Below are the code and all the weights of a small trained network. Each question names an input and a class and asks about switching units off, where a switched-off unit gives its printed mean instead of its output.

import numpy as np


def w(rows, s, z=0):
    codes = np.array(rows[::2]) - 128.0
    scale = np.full(codes.shape[1], s)
    scale[-1] = z or s
    return codes * scale


def norm(h):
    return h / np.sqrt((h * h).mean(-1, keepdims=True) + 1e-5)


def f(y):
    return y / 2 * (1 + np.tanh(0.7978845608 * (y + 0.044715 * y**3)))


def log_softmax(a):
    a = a - a.max(-1, keepdims=True)
    return a - np.log(np.exp(a).sum(-1, keepdims=True))


def net(x, mask):
    res = np.array(x, float).reshape(1, 7) / 4 @ E
    u = 0
    for l in range(3):
        y = f(norm(res) @ A[l][:, :-1].T + A[l][:, -1])
        res = res + np.where(mask[u : u + 10], y, B[l][:, -1]) @ B[l][:, :-1]
        u += 10
    return log_softmax(norm(res)[-1] @ U[:, :-1].T + U[:, -1])


A, B = {}, {}
E = w([
[97,134,2],'x0',
[140,115,110],'x1',
[213,212,121],'x2',
[138,109,87],'x3',
[135,119,115],'x4',
[252,47,161],'x5',
[131,129,127],'x6',
],0.0051)
A[0] = w([
[156,155,130,20],'L0N1',
[93,156,115,127],'L0N2',
[96,143,178,134],'L0N3',
[171,168,128,121],'L0N4',
[84,124,152,62],'L0N5',
[178,94,109,204],'L0N6',
[5,65,204,252],'L0N7',
[72,145,113,161],'L0N8',
[127,131,83,72],'L0N9',
[146,127,137,39],'L0N10',
],0.015,0.0026)
B[0] = w([
[187,96,130,128],'L0N1',
[190,129,110,152],'L0N2',
[193,81,110,159],'L0N3',
[158,153,110,156],'L0N4',
[186,211,128,141],'L0N5',
[128,96,184,176],'L0N6',
[189,2,64,255],'L0N7',
[185,132,109,172],'L0N8',
[178,83,137,137],'L0N9',
[93,159,97,122],'L0N10',
],0.0075,0.0083)
A[1] = w([
[179,76,84,106],'L1N1',
[254,200,157,232],'L1N2',
[135,146,144,92],'L1N3',
[103,102,112,107],'L1N4',
[51,99,237,120],'L1N5',
[247,70,185,210],'L1N6',
[148,104,134,122],'L1N7',
[162,110,125,73],'L1N8',
[135,155,155,172],'L1N9',
[8,132,124,3],'L1N10',
],0.0093,0.0035)
B[1] = w([
[141,123,109,179],'L1N1',
[11,140,119,211],'L1N2',
[113,139,123,122],'L1N3',
[176,152,108,128],'L1N4',
[165,42,136,129],'L1N5',
[61,104,141,247],'L1N6',
[116,115,137,143],'L1N7',
[125,126,93,137],'L1N8',
[84,100,109,133],'L1N9',
[107,151,67,118],'L1N10',
],0.011)
A[2] = w([
[36,148,50,252],'L2N1',
[97,132,151,62],'L2N2',
[91,120,85,145],'L2N3',
[192,150,186,162],'L2N4',
[152,198,71,117],'L2N5',
[200,137,37,142],'L2N6',
[138,206,240,71],'L2N7',
[100,209,1,232],'L2N8',
[72,126,120,118],'L2N9',
[198,58,214,121],'L2N10',
],0.0096,0.0028)
B[2] = w([
[134,253,107,254],'L2N1',
[102,180,135,129],'L2N2',
[201,196,91,172],'L2N3',
[10,100,156,109],'L2N4',
[224,209,228,130],'L2N5',
[172,113,207,161],'L2N6',
[62,106,69,119],'L2N7',
[252,149,109,203],'L2N8',
[130,211,62,165],'L2N9',
[117,24,106,166],'L2N10',
],0.0068,0.0072)
U = w([
[115,45,103,253],'0',
[87,156,54,247],'1',
[105,46,168,105],'2',
[23,115,254,28],'3',
[235,137,74,91],'4',
[216,225,119,11],'5',
],0.01,0.0035)

Each question gives the input, the list of numbers given to net, and the class t.
The units are the neurons (one row each of A and B). Each row of codes is followed by its name. A weight is (code - 128) times the scale printed after its matrix; where a second scale follows, it is the last column's (A, B and U).
mask holds one flag per neuron, layer by layer. A switched-off neuron (its flag False) gives its mean, the last column of its row in B, instead of its output. The means were averaged over made-up inputs and are rounded, as every weight is.
A unit's drop is (log p(t) with every unit on - log p(t) with that unit switched off) / (log p(t) with every unit on - log p(t) with every unit switched off).
The circuit of an input: a set's keep is (log p(t) with only the set's units on - log p(t) with every unit switched off) / (log p(t) with every unit on - log p(t) with every unit switched off). Starting from the 12 units with the biggest drops (on a tie, the unit counted first), units are removed one at a time, each time the one whose removal leaves the highest keep (on an exact tie, the one counted first), for as long as the keep stays at least 0.8.
circuit, biggest first: the units of the circuit, biggest drop first
most important unit: the unit with the biggest drop
k most important neurons: the k neurons with the biggest drops, biggest first
drop when u is switched off: that unit's drop, to one decimal
input [5,4,5,-7,5,8,-1], class 1: circuit, biggest first : [L0N7; L1N2]
input [7,7,-1,4,-1,-2,4], class 4: circuit, biggest first : [L1N2; L1N6]
input [0,5,4,7,4,7,8], class 3: circuit, biggest first : [L0N7; L0N6; L1N6; L2N8]
input [5,7,6,3,2,-3,-4], class 5: circuit, biggest first : [L0N7; L1N6; L2N5]
input [-2,-8,7,5,3,3,-6], class 3: circuit, biggest first : [L0N7; L1N6]
input [-4,-3,-5,-6,3,-8,-3], class 0: most important unit : L0N7
input [-8,5,2,-2,-8,2,-8], class 3: 2 most important neurons : [L0N7; L1N2]
input [1,-1,5,2,2,-6,1], class 5: 2 most important neurons : [L1N6; L2N8]
input [6,8,-7,-1,0,0,-2], class 4: 2 most important neurons : [L1N6; L1N2]
input [8,6,-1,-3,-8,-4,2], class 4: drop when L0N7 is switched off : -0.1
input [-1,-5,6,2,-2,8,3], class 3: drop when L0N6 is switched off : 0.1
input [-8,-6,3,6,2,4,0], class 3: drop when L0N7 is switched off : 0.2
input [7,8,2,0,-5,-3,-6], class 5: drop when L0N7 is switched off : 0.3
